Below is a small trained network, with its code and all its weights. Each question gives an input and a class and asks what happens when units are switched off, that is, made to give their printed mean instead of their output.

import numpy as np


def w(rows, s, z=0):
    codes = np.array(rows[::2]) - 128.0
    scale = np.full(codes.shape[1], s)
    scale[-1] = z or s
    return codes * scale


def norm(h):
    return h / np.sqrt((h * h).mean(-1, keepdims=True) + 1e-5)


def f(y):
    return np.maximum(y, 0)


def log_softmax(a):
    a = a - a.max(-1, keepdims=True)
    return a - np.log(np.exp(a).sum(-1, keepdims=True))


def net(x, mask):
    res = np.array(x, float).reshape(1, 5) / 4 @ E
    u = 0
    for l in range(4):
        y = f(norm(res) @ A[l][:, :-1].T + A[l][:, -1])
        res = res + np.where(mask[u : u + 6], y, B[l][:, -1]) @ B[l][:, :-1]
        u += 6
    return log_softmax(norm(res)[-1] @ U[:, :-1].T + U[:, -1])


A, B = {}, {}
E = w([
[142,98,106,152,32,95],'x0',
[112,121,234,205,159,100],'x1',
[124,194,71,27,143,132],'x2',
[147,237,112,220,98,81],'x3',
[2,176,76,174,162,158],'x4',
],0.0072)
A[0] = w([
[116,154,254,103,189,213,252],'L0N1',
[152,241,80,168,167,159,119],'L0N2',
[106,13,84,43,28,170,190],'L0N3',
[65,33,97,69,116,166,163],'L0N4',
[147,104,130,5,166,170,186],'L0N5',
[173,79,120,150,74,143,104],'L0N6',
],0.0067,0.0042)
B[0] = w([
[142,115,101,162,102,79,247],'L0N1',
[111,164,102,129,141,124,192],'L0N2',
[117,9,115,102,83,146,254],'L0N3',
[102,91,132,129,71,141,223],'L0N4',
[167,66,105,131,93,158,237],'L0N5',
[106,131,143,134,63,136,165],'L0N6',
],0.014,0.0061)
A[1] = w([
[124,98,129,23,128,125,123],'L1N1',
[150,164,215,155,126,148,72],'L1N2',
[223,39,140,89,190,87,6],'L1N3',
[135,41,19,112,220,254,180],'L1N4',
[125,160,71,156,185,206,237],'L1N5',
[121,6,108,202,81,4,161],'L1N6',
],0.0076,0.0021)
B[1] = w([
[181,94,98,178,66,166,157],'L1N1',
[179,141,166,150,52,78,137],'L1N2',
[239,162,101,122,217,103,157],'L1N3',
[124,113,160,240,90,124,190],'L1N4',
[55,173,62,118,99,90,151],'L1N5',
[118,134,165,144,254,186,246],'L1N6',
],0.0089,0.012)
A[2] = w([
[234,125,156,66,154,100,252],'L2N1',
[197,138,190,154,97,81,237],'L2N2',
[49,171,58,165,88,74,188],'L2N3',
[168,132,182,212,122,112,155],'L2N4',
[155,103,113,73,1,144,81],'L2N5',
[130,169,109,89,209,91,225],'L2N6',
],0.012,0.0025)
B[2] = w([
[128,111,69,214,208,94,204],'L2N1',
[146,174,164,182,124,51,212],'L2N2',
[161,190,75,32,109,202,254],'L2N3',
[130,225,193,64,75,44,247],'L2N4',
[190,99,97,235,208,110,231],'L2N5',
[161,119,2,128,96,98,176],'L2N6',
],0.0086,0.007)
A[3] = w([
[24,148,120,27,131,76,134],'L3N1',
[52,14,248,142,174,143,101],'L3N2',
[184,195,86,103,134,200,210],'L3N3',
[57,53,81,253,241,95,20],'L3N4',
[133,67,112,77,190,110,9],'L3N5',
[67,93,141,212,135,151,125],'L3N6',
],0.0068,0.0011)
B[3] = w([
[68,190,75,152,69,123,153],'L3N1',
[27,254,56,142,197,91,232],'L3N2',
[62,125,74,57,176,133,191],'L3N3',
[32,38,188,106,94,120,253],'L3N4',
[159,103,132,170,46,135,153],'L3N5',
[113,115,198,94,153,118,199],'L3N6',
],0.0086,0.006)
U = w([
[177,180,168,182,145,97,152],'0',
[51,113,178,170,171,177,33],'1',
[215,79,97,203,213,105,10],'2',
[116,166,45,109,115,193,252],'3',
[106,101,142,145,158,159,181],'4',
[151,134,255,45,133,228,2],'5',
[189,134,229,107,98,143,88],'6',
[153,60,84,172,102,193,249],'7',
],0.012,0.0045)

Each question gives the input, the list of numbers given to net, and the class t.
The units are the neurons (one row each of A and B). Each row of codes is followed by its name. A weight is (code - 128) times the scale printed after its matrix; where a second scale follows, it is the last column's (A, B and U).
mask holds one flag per neuron, layer by layer. A switched-off neuron (its flag False) gives its mean, the last column of its row in B, instead of its output. The means were averaged over made-up inputs and are rounded, as every weight is.
A unit's drop is (log p(t) with every unit on - log p(t) with that unit switched off) / (log p(t) with every unit on - log p(t) with every unit switched off).
The circuit of an input: a set's keep is (log p(t) with only the set's units on - log p(t) with every unit switched off) / (log p(t) with every unit on - log p(t) with every unit switched off). Starting from the 12 units with the biggest drops (on a tie, the unit counted first), units are removed one at a time, each time the one whose removal leaves the highest keep (on an exact tie, the one counted first), for as long as the keep stays at least 0.8.
units of the circuit, in order: the units of the circuit, biggest drop first
unit that matters most: the unit with the biggest drop
top k neurons: the k neurons with the biggest drops, biggest first
k most important neurons of layer l: the k neurons of layer l with the biggest drops, biggest first
drop of u: that unit's drop, to one decimal
input [7,6,-1,5,7], class 3: top 3 neurons -> (L2N3; L0N3; L1N4)
input [5,1,-5,0,4], class 1: unit that matters most -> L1N6
input [2,1,-8,5,-1], class 6: units of the circuit, in order -> (L2N4; L3N2)
input [3,5,2,2,-7], class 0: top 2 neurons -> (L0N3; L2N4)
input [4,-2,-5,-5,8], class 1: units of the circuit, in order -> (L0N5; L3N6)
input [-2,-4,-3,3,-4], class 0: units of the circuit, in order -> (L0N3; L2N4)
input [-7,4,6,-3,4], class 3: top 3 neurons -> (L1N5; L0N3; L2N3)
input [-1,8,-6,2,-1], class 0: top 2 neurons -> (L2N4; L0N3)
input [1,-5,-5,-1,5], class 1: 2 most important neurons of layer 2 -> (L2N3; L2N6)
input [7,-2,-3,7,2], class 3: top 2 neurons -> (L2N3; L1N4)
input [5,-3,-7,4,5], class 3: top 2 neurons -> (L0N3; L2N3)
input [-6,3,-4,3,5], class 3: top 2 neurons -> (L0N3; L2N3)
input [4,2,-7,0,6], class 1: 2 most important neurons of layer 1 -> (L1N6; L1N4)
input [2,4,1,2,-1], class 0: units of the circuit, in order -> (L2N4)
input [-7,-4,-7,-3,1], class 1: top 2 neurons -> (L3N2; L1N6)
input [5,-7,8,4,-3], class 7: drop of L0N4 -> -0.1
input [3,-4,-7,7,-6], class 6: drop of L2N4 -> 0.3
input [0,-6,8,-3,4], class 7: drop of L0N3 -> 0.0
